Below are the code and all the weights of a small trained network. Each question names an input and a class and asks about switching units off, where a switched-off unit gives its printed mean instead of its output.

import numpy as np


def w(rows, s, z=0):
    codes = np.array(rows[::2]) - 128.0
    scale = np.full(codes.shape[1], s)
    scale[-1] = z or s
    return codes * scale


def f(y):
    return y / 2 * (1 + np.tanh(0.7978845608 * (y + 0.044715 * y**3)))


def log_softmax(a):
    a = a - a.max(-1, keepdims=True)
    return a - np.log(np.exp(a).sum(-1, keepdims=True))


def net(x, mask):
    res = np.array(x, float).reshape(1, 6) / 4 @ E
    y = f(res @ A[0][:, :-1].T + A[0][:, -1])
    res = res + np.where(mask, y, B[0][:, -1]) @ B[0][:, :-1]
    return log_softmax(res[-1] @ U[:, :-1].T + U[:, -1])


A, B = {}, {}
E = w([
[180,146,200,138,21,166,107,81,180],'x0',
[131,129,133,126,131,127,129,148,143],'x1',
[162,154,118,115,178,160,104,123,136],'x2',
[134,132,127,127,135,132,124,115,116],'x3',
[187,170,85,225,53,119,105,208,87],'x4',
[213,51,91,124,148,83,251,112,146],'x5',
],0.012)
A[0] = w([
[87,90,125,51,181,129,158,104,136,223],'N1',
[130,122,120,111,121,134,114,92,111,137],'N2',
[113,178,195,113,104,150,118,127,122,123],'N3',
[146,141,115,173,132,151,104,149,144,169],'N4',
[76,108,198,83,139,140,120,72,187,255],'N5',
[60,145,124,115,156,123,94,172,89,176],'N6',
[94,173,160,149,104,147,97,98,163,118],'N7',
[134,103,58,155,140,106,100,141,89,112],'N8',
[137,95,87,107,195,75,169,137,93,140],'N9',
[90,144,137,138,177,104,89,159,79,165],'N10',
[104,121,114,85,158,90,171,86,173,184],'N11',
[250,79,161,105,82,129,159,103,161,61],'N12',
[155,189,144,169,81,137,93,157,102,153],'N13',
[57,151,107,129,145,153,113,162,113,155],'N14',
[159,124,91,161,141,95,133,172,65,122],'N15',
],0.013,0.0058)
B[0] = w([
[93,111,103,85,97,123,68,143,108,247],'N1',
[114,100,122,143,118,155,105,124,147,140],'N2',
[94,151,109,126,137,86,79,119,185,192],'N3',
[88,167,117,145,104,130,148,139,108,175],'N4',
[104,84,173,98,198,140,94,95,171,254],'N5',
[128,101,248,128,94,202,175,103,90,208],'N6',
[99,152,98,120,121,91,91,125,191,199],'N7',
[157,141,117,156,192,128,147,159,118,189],'N8',
[123,138,77,109,125,91,103,168,129,240],'N9',
[133,112,156,145,113,156,132,148,82,197],'N10',
[73,124,115,77,85,119,103,171,85,212],'N11',
[165,105,180,121,98,175,148,140,51,210],'N12',
[88,221,101,149,85,85,109,139,90,226],'N13',
[153,122,209,133,105,163,143,108,88,191],'N14',
[169,130,110,146,161,107,181,186,143,212],'N15',
],0.012,0.016)
U = w([
[137,34,227,19,119,221,122,126,60,225],'0',
[66,157,21,59,62,48,21,199,76,173],'1',
[224,162,186,217,59,187,194,159,37,191],'2',
[223,104,23,152,190,48,195,215,117,3],'3',
[107,113,158,89,157,87,60,50,255,33],'4',
],0.0072,0.0025)

Each question gives the input, the list of numbers given to net, and the class t.
The units are the neurons (one row each of A and B). Each row of codes is followed by its name. A weight is (code - 128) times the scale printed after its matrix; where a second scale follows, it is the last column's (A, B and U).
mask holds one flag per neuron, in row order. A switched-off neuron (its flag False) gives its mean, the last column of its row in B, instead of its output. The means were averaged over made-up inputs and are rounded, as every weight is.
A unit's drop is (log p(t) with every unit on - log p(t) with that unit switched off) / (log p(t) with every unit on - log p(t) with every unit switched off).
unit that matters most: the unit with the biggest drop
k most important neurons: the k neurons with the biggest drops, biggest first
drop of u: that unit's drop, to one decimal
input [1,6,2,-6,-7,0], class 4: 2 most important neurons -> (N5; N12)
input [-1,-3,8,8,-8,1], class 1: unit that matters most -> N1
input [-7,-1,-8,2,2,8], class 3: 2 most important neurons -> (N15; N8)
input [-5,-5,-3,-1,-8,1], class 1: 2 most important neurons -> (N1; N9)
input [6,2,5,-6,1,2], class 2: 4 most important neurons -> (N12; N1; N5; N11)
input [0,3,8,-1,-2,7], class 1: 2 most important neurons -> (N6; N9)
input [-6,8,4,-7,0,-1], class 0: 2 most important neurons -> (N13; N6)
input [-3,1,-5,-4,1,0], class 2: drop of N5 -> 0.4
input [-8,-3,6,-3,6,2], class 3: drop of N15 -> 0.1
input [-2,-8,0,0,-5,3], class 1: drop of N8 -> 0.0
input [-2,-4,7,-7,1,4], class 3: drop of N13 -> 0.3
